Here is a tiny trained network, its code and every weight. The questions are about switching its units off for an input and a class, where a switched-off unit gives its printed mean instead of its output.

import numpy as np


def w(rows, s, z=0):
    codes = np.array(rows[::2]) - 128.0
    scale = np.full(codes.shape[1], s)
    scale[-1] = z or s
    return codes * scale


def norm(h):
    return h / np.sqrt((h * h).mean(-1, keepdims=True) + 1e-5)


def f(y):
    return y / 2 * (1 + np.tanh(0.7978845608 * (y + 0.044715 * y**3)))


def log_softmax(a):
    a = a - a.max(-1, keepdims=True)
    return a - np.log(np.exp(a).sum(-1, keepdims=True))


def net(x, mask):
    res = np.array(x, float).reshape(1, 4) / 4 @ E
    u = 0
    for l in range(2):
        y = f(norm(res) @ A[l][:, :-1].T + A[l][:, -1])
        res = res + np.where(mask[u : u + 7], y, B[l][:, -1]) @ B[l][:, :-1]
        u += 7
    return log_softmax(norm(res)[-1] @ U[:, :-1].T + U[:, -1])


A, B = {}, {}
E = w([
[168,148,19,241],'x0',
[188,37,84,85],'x1',
[134,237,205,61],'x2',
[172,3,179,171],'x3',
],0.0069)
A[0] = w([
[6,180,121,139,2],'L0N1',
[183,173,196,132,63],'L0N2',
[138,144,122,21,27],'L0N3',
[210,145,133,133,3],'L0N4',
[172,209,131,117,207],'L0N5',
[221,147,152,162,30],'L0N6',
[144,181,92,185,111],'L0N7',
],0.015,0.0035)
B[0] = w([
[30,192,63,216,215],'L0N1',
[67,89,144,103,202],'L0N2',
[78,226,126,79,222],'L0N3',
[88,129,124,64,132],'L0N4',
[157,82,99,173,253],'L0N5',
[6,104,102,148,157],'L0N6',
[175,153,192,78,237],'L0N7',
],0.017,0.0045)
A[1] = w([
[136,208,192,217,126],'L1N1',
[235,127,119,129,59],'L1N2',
[166,71,45,149,254],'L1N3',
[98,238,149,117,128],'L1N4',
[127,168,44,164,64],'L1N5',
[169,182,9,32,112],'L1N6',
[67,39,91,147,96],'L1N7',
],0.015,0.0033)
B[1] = w([
[174,141,47,162,225],'L1N1',
[191,128,63,124,188],'L1N2',
[162,80,206,143,236],'L1N3',
[123,73,162,159,254],'L1N4',
[99,149,226,139,191],'L1N5',
[139,254,116,26,235],'L1N6',
[137,115,64,95,220],'L1N7',
],0.022,0.0072)
U = w([
[249,196,118,77,46],'0',
[208,132,40,191,83],'1',
[69,250,130,46,179],'2',
[65,53,49,69,132],'3',
[72,85,251,102,3],'4',
[144,167,129,205,5],'5',
[210,2,133,125,213],'6',
[48,182,103,225,238],'7',
],0.016,0.0033)

Each question gives the input, the list of numbers given to net, and the class t.
The units are the neurons (one row each of A and B). Each row of codes is followed by its name. A weight is (code - 128) times the scale printed after its matrix; where a second scale follows, it is the last column's (A, B and U).
mask holds one flag per neuron, layer by layer. A switched-off neuron (its flag False) gives its mean, the last column of its row in B, instead of its output. The means were averaged over made-up inputs and are rounded, as every weight is.
A unit's drop is (log p(t) with every unit on - log p(t) with that unit switched off) / (log p(t) with every unit on - log p(t) with every unit switched off).
The circuit of an input: a set's keep is (log p(t) with only the set's units on - log p(t) with every unit switched off) / (log p(t) with every unit on - log p(t) with every unit switched off). Starting from the 12 units with the biggest drops (on a tie, the unit counted first), units are removed one at a time, each time the one whose removal leaves the highest keep (on an exact tie, the one counted first), for as long as the keep stays at least 0.8.
units of the circuit, in order: the units of the circuit, biggest drop first
k most important neurons: the k neurons with the biggest drops, biggest first
k most important neurons of layer l: the k neurons of layer l with the biggest drops, biggest first
input [0,-3,2,-5], class 7: units of the circuit, in order => L0N1
input [1,7,-6,-4], class 0: units of the circuit, in order => L1N6, L0N5, L0N3
input [2,-1,-2,1], class 6: 3 most important neurons => L1N6, L0N1, L0N3
input [5,-8,-2,2], class 1: 2 most important neurons => L1N1, L0N7
input [6,5,4,6], class 3: 2 most important neurons of layer 1 => L1N7, L1N4
input [3,-7,5,6], class 3: 2 most important neurons => L0N2, L0N6
input [4,0,7,-3], class 5: units of the circuit, in order => L1N5, L0N5
input [8,-3,6,2], class 1: 3 most important neurons => L0N7, L0N5, L1N1
input [3,7,2,-5], class 2: 2 most important neurons => L1N6, L0N3
input [-8,7,-1,3], class 2: units of the circuit, in order => L0N3, L1N3
input [-3,-7,5,8], class 3: units of the circuit, in order => L0N2, L0N7, L0N3, L1N7
input [0,-4,-2,2], class 1: 2 most important neurons of layer 0 => L0N3, L0N6
input [1,4,-3,-1], class 6: 4 most important neurons => L0N3, L1N3, L0N1, L0N7
input [3,0,-2,5], class 6: most important neuron => L1N3
input [-7,8,-4,0], class 2: 2 most important neurons => L0N3, L0N5
input [4,2,0,4], class 6: 2 most important neurons of layer 0 => L0N3, L0N2
input [4,0,6,-3], class 5: 3 most important neurons of layer 0 => L0N1, L0N7, L0N5
input [7,-7,5,-1], class 1: 2 most important neurons => L1N1, L0N7
input [-6,0,1,2], class 4: 2 most important neurons => L1N6, L1N4
input [7,-8,7,5], class 1: units of the circuit, in order => L1N1
input [7,-2,8,4], class 3: 2 most important neurons of layer 0 => L0N6, L0N5
input [2,1,-6,-3], class 0: 2 most important neurons of layer 0 => L0N5, L0N3
input [-7,5,4,6], class 4: 2 most important neurons => L1N6, L1N7
